Below are the code and all the weights of a small trained network. Each question names an input and a class and asks about switching units off, where a switched-off unit gives its printed mean instead of its output.

import numpy as np


def w(rows, s, z=0):
    codes = np.array(rows[::2]) - 128.0
    scale = np.full(codes.shape[1], s)
    scale[-1] = z or s
    return codes * scale


def f(y):
    return np.maximum(y, 0)


def log_softmax(a):
    a = a - a.max(-1, keepdims=True)
    return a - np.log(np.exp(a).sum(-1, keepdims=True))


def net(x, mask):
    res = np.array(x, float).reshape(1, 6) / 4 @ E
    y = f(res @ A[0][:, :-1].T + A[0][:, -1])
    res = res + np.where(mask, y, B[0][:, -1]) @ B[0][:, :-1]
    return log_softmax(res[-1] @ U[:, :-1].T + U[:, -1])


A, B = {}, {}
E = w([
[137,121,157,216,130,87,159,84,142,177,124,89],'x0',
[163,134,179,152,177,129,73,154,145,208,134,176],'x1',
[206,23,89,154,103,214,172,156,80,165,144,108],'x2',
[213,210,104,109,64,110,131,159,110,195,159,104],'x3',
[82,155,142,104,172,131,148,148,81,170,147,74],'x4',
[10,90,60,188,88,123,129,193,147,158,111,138],'x5',
],0.012)
A[0] = w([
[141,163,109,94,87,118,102,187,94,129,167,163,67],'n1',
[168,140,128,201,162,97,147,62,100,98,105,64,119],'n2',
[170,120,152,117,133,138,96,78,164,122,163,115,78],'n3',
[136,90,134,169,102,145,147,98,114,155,159,138,111],'n4',
[116,144,109,83,149,169,92,160,89,125,118,150,187],'n5',
[96,122,170,127,157,167,132,115,92,109,107,119,100],'n6',
[163,143,173,93,154,125,137,86,136,121,101,136,55],'n7',
[151,100,132,123,139,170,125,134,116,141,134,108,73],'n8',
[88,103,127,181,96,115,100,181,155,141,151,151,183],'n9',
[94,129,107,172,69,136,173,152,152,128,102,114,141],'n10',
[182,119,154,124,155,112,95,133,91,88,121,130,35],'n11',
[166,105,102,151,132,168,116,132,150,145,146,117,44],'n12',
[144,143,93,147,103,102,85,147,166,167,165,93,81],'n13',
[131,141,132,109,91,135,178,115,130,83,121,108,134],'n14',
[100,158,101,109,209,125,156,121,95,156,181,95,253],'n15',
[169,122,101,147,66,119,108,88,192,107,124,187,194],'n16',
[103,175,130,118,172,89,134,103,146,135,139,102,114],'n17',
[130,149,97,93,109,155,109,116,151,210,160,108,195],'n18',
[144,131,187,145,147,148,76,147,162,195,129,211,98],'n19',
[129,151,99,119,70,108,146,141,98,140,111,92,211],'n20',
[130,87,110,7,80,148,89,150,121,86,166,157,168],'n21',
[167,110,145,117,151,89,171,131,103,83,142,107,40],'n22',
[130,126,153,184,70,84,152,76,122,169,168,101,143],'n23',
[109,159,127,127,162,103,92,109,136,112,102,153,52],'n24',
[165,154,137,106,82,105,132,144,120,141,99,153,142],'n25',
[167,111,93,140,165,147,162,141,72,134,134,96,145],'n26',
[135,121,131,128,184,114,71,161,111,162,152,122,126],'n27',
[98,76,157,115,161,147,122,97,128,116,89,175,106],'n28',
[84,154,128,101,164,130,166,136,88,168,184,71,154],'n29',
[57,86,131,106,159,148,105,119,143,145,118,128,85],'n30',
[108,197,168,129,102,83,82,106,159,141,138,145,22],'n31',
[108,106,134,172,177,137,163,91,128,102,83,127,189],'n32',
[161,91,123,149,128,168,146,134,91,135,147,109,33],'n33',
[143,126,175,78,141,164,143,77,114,119,139,121,38],'n34',
[122,167,118,150,134,79,105,103,163,117,102,136,123],'n35',
[146,135,161,114,128,128,139,103,116,124,154,128,111],'n36',
[137,195,107,101,93,119,118,127,161,137,126,113,149],'n37',
[98,129,157,118,76,95,192,99,130,108,141,134,173],'n38',
],0.012,0.0024)
B[0] = w([
[185,121,170,66,115,100,86,115,90,225,154,103,204],'n1',
[61,163,188,142,179,132,90,159,71,142,141,114,224],'n2',
[112,201,116,106,132,80,115,170,107,158,78,107,192],'n3',
[61,138,109,149,144,153,148,137,189,209,110,185,199],'n4',
[106,160,186,220,174,134,122,126,145,147,184,169,200],'n5',
[210,82,103,123,26,86,133,82,129,77,130,120,183],'n6',
[103,156,113,144,112,68,131,141,83,161,91,138,205],'n7',
[76,106,70,104,91,95,149,143,138,152,115,162,184],'n8',
[114,226,148,124,117,36,119,165,49,151,79,83,228],'n9',
[108,164,171,69,163,99,105,168,77,151,88,73,216],'n10',
[117,166,109,162,137,56,113,147,69,174,86,99,187],'n11',
[60,94,44,82,145,140,151,97,126,156,100,175,188],'n12',
[167,90,138,69,101,104,76,146,86,100,138,164,189],'n13',
[78,161,111,82,140,169,141,105,106,98,88,72,190],'n14',
[137,155,172,193,72,149,197,138,127,97,112,189,209],'n15',
[180,163,224,255,69,128,245,148,200,63,103,157,224],'n16',
[87,83,107,109,143,118,170,131,177,161,136,216,204],'n17',
[161,88,124,115,79,99,122,79,131,63,87,111,206],'n18',
[64,190,151,38,160,241,192,75,109,37,80,22,255],'n19',
[173,87,149,78,91,174,116,93,87,87,107,106,199],'n20',
[63,207,210,118,168,158,124,130,111,140,199,171,242],'n21',
[132,150,112,61,83,145,112,217,61,130,113,106,178],'n22',
[155,173,216,95,191,174,67,100,103,156,244,153,219],'n23',
[139,85,87,77,116,134,160,135,129,165,149,177,199],'n24',
[149,47,152,106,131,139,127,132,118,103,151,149,183],'n25',
[116,100,107,133,134,152,169,143,157,135,130,194,216],'n26',
[131,171,141,108,139,192,179,103,128,19,131,105,198],'n27',
[248,51,153,62,79,122,88,117,89,216,137,146,216],'n28',
[178,131,176,199,85,69,196,110,166,90,104,149,210],'n29',
[190,91,124,102,91,89,100,129,90,123,121,102,200],'n30',
[131,73,35,80,146,115,140,128,154,161,106,154,227],'n31',
[193,119,179,84,116,138,121,41,95,134,154,145,228],'n32',
[117,75,99,82,134,137,155,177,174,186,171,174,210],'n33',
[114,170,93,136,104,81,112,161,80,132,98,124,201],'n34',
[101,144,100,93,150,170,160,160,128,172,115,229,208],'n35',
[148,121,106,85,102,69,171,170,81,102,119,110,173],'n36',
[172,78,115,121,135,160,128,91,145,136,121,143,191],'n37',
[102,102,94,87,152,203,200,112,138,158,152,88,189],'n38',
],0.0063,0.012)
U = w([
[84,84,1,75,141,139,178,144,170,211,115,229,41],'0',
[105,158,112,109,112,38,79,243,38,160,19,72,72],'1',
[245,57,155,63,82,125,57,21,106,153,143,122,65],'2',
[61,139,129,61,152,244,195,67,121,52,72,38,197],'3',
[82,164,222,126,193,150,72,105,107,191,251,166,225],'4',
[162,127,183,207,67,108,231,143,190,84,59,177,254],'5',
[167,124,108,160,132,151,92,112,93,107,112,115,175],'6',
[81,134,38,166,155,114,78,129,230,122,165,68,34],'7',
],0.0078,0.003)

Each question gives the input, the list of numbers given to net, and the class t.
The units are the neurons (one row each of A and B). Each row of codes is followed by its name. A weight is (code - 128) times the scale printed after its matrix; where a second scale follows, it is the last column's (A, B and U).
mask holds one flag per neuron, in row order. A switched-off neuron (its flag False) gives its mean, the last column of its row in B, instead of its output. The means were averaged over made-up inputs and are rounded, as every weight is.
A unit's drop is (log p(t) with every unit on - log p(t) with that unit switched off) / (log p(t) with every unit on - log p(t) with every unit switched off).
The circuit of an input: a set's keep is (log p(t) with only the set's units on - log p(t) with every unit switched off) / (log p(t) with every unit on - log p(t) with every unit switched off). Starting from the 12 units with the biggest drops (on a tie, the unit counted first), units are removed one at a time, each time the one whose removal leaves the highest keep (on an exact tie, the one counted first), for as long as the keep stays at least 0.8.
circuit, biggest first: the units of the circuit, biggest drop first
most important unit: the unit with the biggest drop
top k neurons: the k neurons with the biggest drops, biggest first
drop of u: that unit's drop, to one decimal
input [0,6,-5,-2,-1,6], class 1: most important unit => n9
input [-3,-2,-6,-7,-4,4], class 2: top 2 neurons => [n28; n30]
input [4,-2,-7,8,5,-8], class 1: top 4 neurons => [n7; n2; n3; n34]
input [-1,5,2,-4,-5,-6], class 1: circuit, biggest first => [n11; n3]
input [6,6,0,-7,6,-4], class 2: top 2 neurons => [n28; n6]
input [-7,-1,-2,1,-3,-6], class 4: top 2 neurons => [n21; n5]
input [7,2,1,2,8,-5], class 5: top 3 neurons => [n29; n15; n21]
input [1,3,-2,-5,-2,4], class 2: circuit, biggest first => [n28; n30]
input [-5,-6,-3,-1,2,-7], class 1: top 2 neurons => [n19; n34]
input [-3,8,-7,6,-7,-7], class 3: top 3 neurons => [n19; n27; n16]
input [7,-6,8,-6,3,1], class 0: top 2 neurons => [n4; n33]
input [-2,-6,5,-8,-5,-1], class 2: top 2 neurons => [n28; n19]
input [-2,-3,4,-5,7,-6], class 5: top 2 neurons => [n15; n29]
input [-5,7,7,-8,-3,6], class 2: top 2 neurons => [n28; n30]
input [0,6,0,5,-7,5], class 5: most important unit => n16
input [-5,4,2,7,-8,-3], class 5: top 2 neurons => [n16; n28]
input [-3,6,-4,4,0,-2], class 3: drop of n28 => 0.1
input [-2,6,-8,0,-7,3], class 0: drop of n24 => 0.3
input [6,-1,2,-7,-1,-2], class 2: drop of n28 => 0.1
input [-3,-2,-2,-6,-6,0], class 2: circuit, biggest first => [n28]
